[[ 0.83  2.34  0.31  4.21]
 [-6.67 -6.88 -6.74 -6.66]
 [-0.33  1.32 -0.40  3.31]
 [ 0.49  0.93  0.05  1.84]
 [-2.21  3.28  2.07  4.19]
 [ 0.32  2.30  0.33  4.44]
 [ 0.68  1.53  0.36  2.58]
 [ 1.82  2.82  1.48  4.13]
 [ 1.12  2.47  0.89  3.83]
 [ 3.25  3.58  2.76  1.27]
 [-5.12 -5.33 -5.08 -5.54]
 [ 5.31 -0.81  4.99 -3.11]]
->
[[ 5.31 -0.81  4.99 -3.11]
 [ 0.83  2.34  0.31  4.21]
 [-6.67 -6.88 -6.74 -6.66]
 [-0.33  1.32 -0.40  3.31]
 [ 0.49  0.93  0.05  1.84]
 [-2.21  3.28  2.07  4.19]
 [ 0.32  2.30  0.33  4.44]
 [ 0.68  1.53  0.36  2.58]
 [ 1.82  2.82  1.48  4.13]
 [ 1.12  2.47  0.89  3.83]
 [ 3.25  3.58  2.76  1.27]
 [-5.12 -5.33 -5.08 -5.54]]

[[ 0.33  3.88 -4.40  3.90  0.33  4.84  3.72  0.49]
 [ 0.39 -2.94  4.17 -2.77  0.37 -3.58 -2.74  0.04]
 [ 0.17  5.11 -6.17  4.96  0.18  6.10  4.78  0.42]
 [-0.23 -4.92  5.87 -4.75 -0.23 -5.76 -4.59 -0.45]
 [ 0.17 -5.56  6.86 -5.44  0.17 -6.62 -5.18 -0.28]
 [ 0.24  3.58 -4.11  3.56  0.26  4.41  3.42  0.37]]
->
[[ 0.24  3.58 -4.11  3.56  0.26  4.41  3.42  0.37]
 [ 0.33  3.88 -4.40  3.90  0.33  4.84  3.72  0.49]
 [ 0.39 -2.94  4.17 -2.77  0.37 -3.58 -2.74  0.04]
 [ 0.17  5.11 -6.17  4.96  0.18  6.10  4.78  0.42]
 [-0.23 -4.92  5.87 -4.75 -0.23 -5.76 -4.59 -0.45]
 [ 0.17 -5.56  6.86 -5.44  0.17 -6.62 -5.18 -0.28]]

[[ 5.12  0.73  4.54  2.71]
 [ 2.18  1.75  4.43 -1.26]
 [-2.92 -2.31  2.05 -4.20]
 [ 4.75  1.82  4.71 -1.84]
 [ 0.77  1.81  4.50 -2.68]]
->
[[ 0.77  1.81  4.50 -2.68]
 [ 5.12  0.73  4.54  2.71]
 [ 2.18  1.75  4.43 -1.26]
 [-2.92 -2.31  2.05 -4.20]
 [ 4.75  1.82  4.71 -1.84]]

[[-1.74  6.62 -0.06 -3.98  0.94 -5.39  2.78  5.69 -0.38 -4.21 -3.92  4.21
  -3.25  1.27  2.64]
 [-3.27 -6.14  5.89 -5.64  1.25  1.43  4.63 -3.40  6.71 -0.22  0.75  4.50
   0.28  2.08 -6.21]]
->
[[-3.27 -6.14  5.89 -5.64  1.25  1.43  4.63 -3.40  6.71 -0.22  0.75  4.50
   0.28  2.08 -6.21]
 [-1.74  6.62 -0.06 -3.98  0.94 -5.39  2.78  5.69 -0.38 -4.21 -3.92  4.21
  -3.25  1.27  2.64]]

[[ 2.46 -1.58 -2.17  1.82  1.63  2.85  0.47 -0.86]
 [ 1.36  2.99  0.59 -1.39  0.36 -0.22  0.05 -5.16]
 [ 3.38 -2.20 -3.02  2.45  2.20  3.80  0.88 -1.29]
 [ 2.93 -1.62 -3.11  1.82  1.59  3.47  0.28 -0.54]]
->
[[ 2.93 -1.62 -3.11  1.82  1.59  3.47  0.28 -0.54]
 [ 2.46 -1.58 -2.17  1.82  1.63  2.85  0.47 -0.86]
 [ 1.36  2.99  0.59 -1.39  0.36 -0.22  0.05 -5.16]
 [ 3.38 -2.20 -3.02  2.45  2.20  3.80  0.88 -1.29]]

[[ 3.82  3.52  0.42 -1.92 -0.96  3.47 -4.92  0.70  0.55]
 [-2.29 -2.00  0.43 -0.69  1.07 -1.94  3.37 -0.84 -1.76]]
->
[[-2.29 -2.00  0.43 -0.69  1.07 -1.94  3.37 -0.84 -1.76]
 [ 3.82  3.52  0.42 -1.92 -0.96  3.47 -4.92  0.70  0.55]]
